Below are the code and all the weights of a small trained network. Each question names an input and a class and asks about switching units off, where a switched-off unit gives its printed mean instead of its output.

import numpy as np


def w(rows, s, z=0):
    codes = np.array(rows[::2]) - 128.0
    scale = np.full(codes.shape[1], s)
    scale[-1] = z or s
    return codes * scale


def f(y):
    return y / 2 * (1 + np.tanh(0.7978845608 * (y + 0.044715 * y**3)))


def log_softmax(a):
    a = a - a.max(-1, keepdims=True)
    return a - np.log(np.exp(a).sum(-1, keepdims=True))


def net(x, mask):
    res = np.array(x, float).reshape(1, 5) / 4 @ E
    y = f(res @ A[0][:, :-1].T + A[0][:, -1])
    res = res + np.where(mask, y, B[0][:, -1]) @ B[0][:, :-1]
    return log_softmax(res[-1] @ U[:, :-1].T + U[:, -1])


A, B = {}, {}
E = w([
[30,205,134,110],'x0',
[219,217,78,113],'x1',
[114,135,3,169],'x2',
[93,132,132,234],'x3',
[88,64,78,43],'x4',
],0.0055)
A[0] = w([
[116,105,253,57,252],'n1',
[67,130,18,126,125],'n2',
[82,246,136,127,213],'n3',
[44,158,141,84,136],'n4',
[130,84,162,221,241],'n5',
[209,244,115,192,129],'n6',
],0.018,0.0032)
B[0] = w([
[126,42,254,88,254],'n1',
[87,99,30,79,210],'n2',
[169,217,205,184,214],'n3',
[116,218,122,202,185],'n4',
[152,46,159,249,215],'n5',
[33,141,218,20,250],'n6',
],0.023,0.0097)
U = w([
[96,117,208,132,161],'0',
[78,130,70,70,137],'1',
[146,213,93,145,93],'2',
[103,136,136,137,114],'3',
[255,99,100,29,242],'4',
[195,127,121,183,145],'5',
[118,128,151,91,3],'6',
[115,89,99,155,41],'7',
],0.0088,0.0045)

Each question gives the input, the list of numbers given to net, and the class t.
The units are the neurons (one row each of A and B). Each row of codes is followed by its name. A weight is (code - 128) times the scale printed after its matrix; where a second scale follows, it is the last column's (A, B and U).
mask holds one flag per neuron, in row order. A switched-off neuron (its flag False) gives its mean, the last column of its row in B, instead of its output. The means were averaged over made-up inputs and are rounded, as every weight is.
A unit's drop is (log p(t) with every unit on - log p(t) with that unit switched off) / (log p(t) with every unit on - log p(t) with every unit switched off).
The circuit of an input: a set's keep is (log p(t) with only the set's units on - log p(t) with every unit switched off) / (log p(t) with every unit on - log p(t) with every unit switched off). Starting from all 6 units, units are removed one at a time, each time the one whose removal leaves the highest keep (on an exact tie, the one counted first), for as long as the keep stays at least 0.8.
units of the circuit, in order: the units of the circuit, biggest drop first
unit that matters most: the unit with the biggest drop
k most important neurons: the k neurons with the biggest drops, biggest first
drop of u: that unit's drop, to one decimal
input [4,-8,6,0,-5], class 5: 2 most important neurons -> [n6, n5]
input [-6,6,1,-2,7], class 4: units of the circuit, in order -> [n6, n5]
input [8,-7,6,0,4], class 2: units of the circuit, in order -> [n4, n1]
input [-3,3,6,-5,-3], class 1: unit that matters most -> n1
input [8,-7,2,3,6], class 2: units of the circuit, in order -> [n4, n6]
input [-4,6,-5,-3,4], class 4: 3 most important neurons -> [n6, n5, n3]
input [1,-7,-2,7,-3], class 5: 2 most important neurons -> [n6, n5]
input [-4,0,-1,6,1], class 5: units of the circuit, in order -> [n6, n1]
input [-1,4,6,3,0], class 1: 2 most important neurons -> [n2, n1]
input [-8,2,5,-6,8], class 4: 2 most important neurons -> [n6, n4]
input [-7,4,0,3,6], class 5: 3 most important neurons -> [n6, n1, n2]
input [8,-6,5,-4,7], class 2: 2 most important neurons -> [n4, n6]
input [-8,-8,8,7,-5], class 5: 2 most important neurons -> [n5, n6]
input [4,2,6,-2,8], class 1: units of the circuit, in order -> [n2]
input [-3,6,0,-6,4], class 4: 2 most important neurons -> [n6, n4]
input [-1,-8,2,0,6], class 3: 2 most important neurons -> [n6, n4]
input [-7,3,8,3,0], class 1: drop of n1 -> 0.2
input [3,-3,5,-8,-5], class 2: drop of n1 -> 0.4
input [3,-2,6,-8,3], class 1: drop of n2 -> 0.2
input [1,5,2,-7,7], class 1: drop of n1 -> 0.1
